Below is a small trained network, with its code and all its weights. Each question gives an input and a class and asks what happens when units are switched off, that is, made to give their printed mean instead of their output.

import numpy as np


def w(rows, s, z=0):
    codes = np.array(rows[::2]) - 128.0
    scale = np.full(codes.shape[1], s)
    scale[-1] = z or s
    return codes * scale


def norm(h):
    return h / np.sqrt((h * h).mean(-1, keepdims=True) + 1e-5)


def f(y):
    return np.maximum(y, 0)


def log_softmax(a):
    a = a - a.max(-1, keepdims=True)
    return a - np.log(np.exp(a).sum(-1, keepdims=True))


def net(x, mask):
    res = np.array(x, float).reshape(1, 7) / 4 @ E
    u = 0
    for l in range(3):
        y = f(norm(res) @ A[l][:, :-1].T + A[l][:, -1])
        res = res + np.where(mask[u : u + 7], y, B[l][:, -1]) @ B[l][:, :-1]
        u += 7
    return log_softmax(norm(res)[-1] @ U[:, :-1].T + U[:, -1])


A, B = {}, {}
E = w([
[181,89,144,155,105,75,153,73,179],'x0',
[62,76,133,96,163,88,141,124,123],'x1',
[90,105,174,131,73,197,220,175,252],'x2',
[100,105,82,132,106,189,164,47,102],'x3',
[59,110,85,170,35,121,57,125,170],'x4',
[130,127,127,131,130,130,129,130,129],'x5',
[120,112,163,79,111,145,100,93,142],'x6',
],0.005)
A[0] = w([
[54,123,158,133,141,225,144,215,109,103],'L0N0',
[165,180,203,75,113,61,39,200,190,6],'L0N1',
[99,113,157,199,160,128,185,109,253,214],'L0N2',
[194,89,207,139,232,204,161,104,73,149],'L0N3',
[136,76,167,112,191,98,196,162,121,71],'L0N4',
[123,184,97,173,94,142,182,76,113,154],'L0N5',
[172,172,154,185,108,214,74,98,163,105],'L0N6',
],0.0049,0.0025)
B[0] = w([
[160,116,72,146,228,123,50,87,125,209],'L0N0',
[96,29,157,109,146,119,152,196,65,191],'L0N1',
[149,145,81,123,190,107,77,127,65,253],'L0N2',
[84,180,181,170,43,155,62,99,148,229],'L0N3',
[66,172,149,179,76,88,150,108,150,178],'L0N4',
[184,126,131,147,112,105,137,254,72,180],'L0N5',
[156,143,187,20,50,121,96,151,124,187],'L0N6',
],0.0057,0.0044)
A[1] = w([
[138,86,49,130,110,186,204,78,94,89],'L1N0',
[33,168,81,147,22,95,85,142,193,7],'L1N1',
[154,156,64,248,172,119,129,178,106,111],'L1N2',
[229,44,141,178,98,40,181,61,191,109],'L1N3',
[119,98,132,131,145,201,194,183,254,112],'L1N4',
[193,194,137,169,84,121,135,134,167,75],'L1N5',
[153,78,124,147,122,195,155,146,149,132],'L1N6',
],0.0057,0.0015)
B[1] = w([
[165,74,162,156,100,200,146,179,120,168],'L1N0',
[86,118,152,199,171,107,97,119,139,218],'L1N1',
[112,95,126,59,119,123,119,104,184,254],'L1N2',
[79,139,123,79,210,214,77,172,135,215],'L1N3',
[202,129,73,81,191,17,55,60,1,197],'L1N4',
[92,162,94,129,95,113,131,137,142,204],'L1N5',
[151,133,126,98,119,116,136,128,61,161],'L1N6',
],0.0093,0.0038)
A[2] = w([
[169,207,187,116,210,163,242,103,120,6],'L2N0',
[3,45,123,127,195,77,215,66,134,147],'L2N1',
[72,138,93,42,144,180,57,175,141,206],'L2N2',
[151,153,33,74,162,109,109,101,52,14],'L2N3',
[110,103,165,145,69,237,142,46,77,170],'L2N4',
[139,210,173,46,165,131,225,72,114,156],'L2N5',
[110,139,153,132,188,38,128,214,143,243],'L2N6',
],0.0064,0.002)
B[2] = w([
[55,89,120,235,168,115,45,144,167,144],'L2N0',
[230,255,160,127,75,72,163,166,128,179],'L2N1',
[106,188,192,108,128,139,212,72,159,254],'L2N2',
[140,94,122,111,143,104,105,87,178,195],'L2N3',
[140,55,114,119,145,86,203,192,149,167],'L2N4',
[64,106,106,188,48,116,82,142,170,160],'L2N5',
[154,64,67,155,75,215,183,109,113,210],'L2N6',
],0.0071,0.0087)
U = w([
[165,132,88,106,179,88,77,52,107,118],'0',
[85,139,137,246,131,124,83,133,158,130],'1',
[95,174,143,99,182,173,148,100,157,162],'2',
[167,66,124,121,118,144,168,200,103,76],'3',
[139,156,147,128,94,122,151,88,155,244],'4',
[136,149,142,102,85,107,154,90,170,156],'5',
[179,224,136,121,79,88,142,143,128,7],'6',
],0.012,0.0019)

Each question gives the input, the list of numbers given to net, and the class t.
The units are the neurons (one row each of A and B). Each row of codes is followed by its name. A weight is (code - 128) times the scale printed after its matrix; where a second scale follows, it is the last column's (A, B and U).
mask holds one flag per neuron, layer by layer. A switched-off neuron (its flag False) gives its mean, the last column of its row in B, instead of its output. The means were averaged over made-up inputs and are rounded, as every weight is.
A unit's drop is (log p(t) with every unit on - log p(t) with that unit switched off) / (log p(t) with every unit on - log p(t) with every unit switched off).
The circuit of an input: a set's keep is (log p(t) with only the set's units on - log p(t) with every unit switched off) / (log p(t) with every unit on - log p(t) with every unit switched off). Starting from the 12 units with the biggest drops (on a tie, the unit counted first), units are removed one at a time, each time the one whose removal leaves the highest keep (on an exact tie, the one counted first), for as long as the keep stays at least 0.8.
circuit, biggest first: the units of the circuit, biggest drop first
top k neurons: the k neurons with the biggest drops, biggest first
k most important neurons of layer l: the k neurons of layer l with the biggest drops, biggest first
input [-6,3,-5,-6,-3,4,-5], class 2: circuit, biggest first : (L1N4, L1N2, L2N2)
input [-1,1,8,4,7,3,-2], class 0: top 2 neurons : (L1N4, L0N3)
input [3,-6,-5,7,8,-3,7], class 1: circuit, biggest first : (L1N1, L1N4)
input [-5,7,-2,1,2,-5,3], class 6: circuit, biggest first : (L2N1, L1N3)
input [-5,8,-1,2,-8,0,-6], class 1: top 2 neurons : (L2N0, L2N5)
input [8,-7,2,8,2,4,-2], class 2: top 2 neurons : (L1N3, L2N2)
input [-7,-2,-1,-8,-3,7,-6], class 3: circuit, biggest first : (L2N6)
input [1,7,6,5,-8,5,3], class 1: circuit, biggest first : (L2N0, L2N5)
input [-1,-5,7,8,-7,0,-8], class 3: 3 most important neurons of layer 1 : (L1N0, L1N1, L1N6)
input [5,4,6,-2,6,-4,4], class 0: circuit, biggest first : (L1N4, L0N3)
input [4,7,-7,4,-7,-8,-5], class 4: circuit, biggest first : (L1N4, L0N0, L0N2)
input [8,6,-6,6,3,-2,-4], class 2: top 3 neurons : (L1N3, L0N2, L1N4)
input [-6,-4,-3,5,-4,-2,-8], class 5: 4 most important neurons of layer 1 : (L1N2, L1N3, L1N1, L1N4)
input [7,3,4,0,2,6,3], class 2: circuit, biggest first : (L1N3)
input [-4,7,-3,4,-7,6,-4], class 1: top 3 neurons : (L2N0, L2N5, L1N2)
input [7,2,-5,-3,-5,-5,2], class 2: circuit, biggest first : (L1N3, L0N2, L1N4)
input [-6,6,0,8,8,7,1], class 1: top 3 neurons : (L1N1, L1N2, L2N6)
input [2,-8,-1,4,4,4,2], class 6: top 2 neurons : (L0N6, L0N5)
input [6,-7,8,-1,7,1,-8], class 0: 2 most important neurons of layer 1 : (L1N4, L1N6)
input [-2,-5,4,-5,-1,3,4], class 3: circuit, biggest first : (L0N1)
input [5,-4,1,-3,4,4,3], class 2: 2 most important neurons of layer 2 : (L2N1, L2N2)
input [-5,0,-4,-1,-2,3,-6], class 5: 2 most important neurons of layer 2 : (L2N2, L2N3)
input [8,-8,-1,-6,7,2,2], class 2: top 2 neurons : (L1N3, L0N3)
input [4,2,0,5,7,7,-2], class 1: top 2 neurons : (L1N1, L1N0)
input [1,6,3,2,-8,3,8], class 1: 3 most important neurons of layer 2 : (L2N0, L2N5, L2N2)
input [3,3,-4,0,-5,-4,-6], class 5: 2 most important neurons of layer 1 : (L1N2, L1N1)
